Here is a tiny trained network, its code and every weight. The questions are about switching its units off for an input and a class, where a switched-off unit gives its printed mean instead of its output.

import numpy as np


def w(rows, s, z=0):
    codes = np.array(rows[::2]) - 128.0
    scale = np.full(codes.shape[1], s)
    scale[-1] = z or s
    return codes * scale


def f(y):
    return y / 2 * (1 + np.tanh(0.7978845608 * (y + 0.044715 * y**3)))


def log_softmax(a):
    a = a - a.max(-1, keepdims=True)
    return a - np.log(np.exp(a).sum(-1, keepdims=True))


def net(x, mask):
    res = np.array(x, float).reshape(1, 5) / 4 @ E
    y = f(res @ A[0][:, :-1].T + A[0][:, -1])
    res = res + np.where(mask, y, B[0][:, -1]) @ B[0][:, :-1]
    return log_softmax(res[-1] @ U[:, :-1].T + U[:, -1])


A, B = {}, {}
E = w([
[206,152,33,2,103,127,218,37,195,106,101],'x0',
[141,142,119,141,199,120,94,76,133,112,175],'x1',
[89,54,215,67,214,81,147,184,69,194,128],'x2',
[164,81,88,138,98,234,117,55,80,147,222],'x3',
[59,56,65,170,131,136,162,85,160,185,82],'x4',
],0.0083)
A[0] = w([
[54,105,119,155,190,69,111,113,178,170,100,169],'N0',
[146,106,196,99,184,128,66,126,2,168,236,165],'N1',
[120,166,223,86,159,58,110,240,70,93,79,68],'N2',
[119,57,102,53,172,113,189,70,120,193,128,191],'N3',
[127,90,82,242,87,187,93,78,92,144,193,189],'N4',
[54,63,137,121,137,114,160,146,127,211,45,152],'N5',
[112,117,192,52,204,73,158,157,65,146,169,47],'N6',
[107,77,145,73,142,98,203,146,152,162,74,84],'N7',
[241,203,48,76,94,144,156,70,235,51,131,190],'N8',
[78,76,135,103,55,150,137,191,93,173,86,73],'N9',
[113,128,197,134,115,130,80,170,13,156,171,252],'N10',
],0.0068,0.0037)
B[0] = w([
[155,145,136,141,199,104,173,169,101,105,122,170],'N0',
[60,105,79,123,151,190,118,104,93,126,191,185],'N1',
[131,91,99,110,69,165,87,90,154,166,140,200],'N2',
[141,178,90,61,115,105,103,110,114,156,139,182],'N3',
[124,85,136,170,157,201,190,142,96,152,169,200],'N4',
[192,182,161,107,153,101,202,151,123,117,93,185],'N5',
[121,98,55,117,141,161,151,69,143,111,194,174],'N6',
[165,175,130,129,140,97,173,137,147,96,123,170],'N7',
[191,143,119,159,80,109,153,92,198,2,154,247],'N8',
[154,131,157,165,126,109,173,176,112,155,110,153],'N9',
[121,88,152,206,161,162,113,149,140,111,155,193],'N10',
],0.011,0.014)
U = w([
[140,76,166,119,89,153,120,142,123,212,111,127],'0',
[149,146,192,165,150,99,150,174,138,89,103,134],'1',
[16,96,212,75,86,66,96,4,13,142,49,3],'2',
[134,148,117,70,157,109,149,130,101,176,113,131],'3',
[50,157,152,141,89,66,124,150,113,169,77,98],'4',
[152,138,86,94,72,122,124,64,170,102,137,129],'5',
[32,166,151,141,124,98,47,145,140,136,100,115],'6',
[69,51,107,148,140,185,125,110,102,144,167,137],'7',
],0.015,0.025)

Each question gives the input, the list of numbers given to net, and the class t.
The units are the neurons (one row each of A and B). Each row of codes is followed by its name. A weight is (code - 128) times the scale printed after its matrix; where a second scale follows, it is the last column's (A, B and U).
mask holds one flag per neuron, in row order. A switched-off neuron (its flag False) gives its mean, the last column of its row in B, instead of its output. The means were averaged over made-up inputs and are rounded, as every weight is.
A unit's drop is (log p(t) with every unit on - log p(t) with that unit switched off) / (log p(t) with every unit on - log p(t) with every unit switched off).
The circuit of an input: a set's keep is (log p(t) with only the set's units on - log p(t) with every unit switched off) / (log p(t) with every unit on - log p(t) with every unit switched off). Starting from all 11 units, units are removed one at a time, each time the one whose removal leaves the highest keep (on an exact tie, the one counted first), for as long as the keep stays at least 0.8.
units of the circuit, in order: the units of the circuit, biggest drop first
unit that matters most: the unit with the biggest drop
top k neurons: the k neurons with the biggest drops, biggest first
drop when u is switched off: that unit's drop, to one decimal
input [-3,-5,-1,-8,-4], class 0: units of the circuit, in order : N2, N8
input [5,7,0,-8,8], class 1: units of the circuit, in order : N0
input [7,2,7,7,6], class 3: top 2 neurons : N8, N2
input [-7,7,-7,-4,-4], class 7: units of the circuit, in order : N8, N5
input [2,-4,3,-4,-4], class 5: top 3 neurons : N2, N4, N6
input [4,2,7,8,5], class 3: units of the circuit, in order : N3, N8
input [-6,-3,-7,-3,6], class 1: top 3 neurons : N1, N2, N6
input [-7,6,2,-5,7], class 1: top 2 neurons : N5, N0
input [1,5,8,-2,3], class 3: top 2 neurons : N8, N5
input [-4,3,-1,-6,-4], class 7: top 2 neurons : N2, N8
input [-8,-2,3,-4,1], class 7: top 2 neurons : N2, N1
input [2,4,4,-8,-8], class 5: top 2 neurons : N4, N2
input [7,-8,8,-1,-2], class 3: top 3 neurons : N8, N5, N9
input [-8,5,2,-3,7], class 1: unit that matters most : N5
input [2,7,5,3,5], class 3: top 3 neurons : N3, N8, N10
input [0,-1,8,6,6], class 3: top 2 neurons : N5, N3
input [-5,-3,7,-7,-3], class 7: top 2 neurons : N2, N6
input [2,-5,-3,7,8], class 7: top 2 neurons : N4, N7
input [3,5,2,-3,8], class 3: drop when N3 is switched off : 0.2
input [-4,-8,-8,5,-1], class 7: units of the circuit, in order : N4
input [-1,-3,-8,7,8], class 7: drop when N4 is switched off : 2.9
input [6,6,8,-5,4], class 3: drop when N8 is switched off : 0.3
input [-5,-4,-1,2,5], class 1: drop when N1 is switched off : 0.5
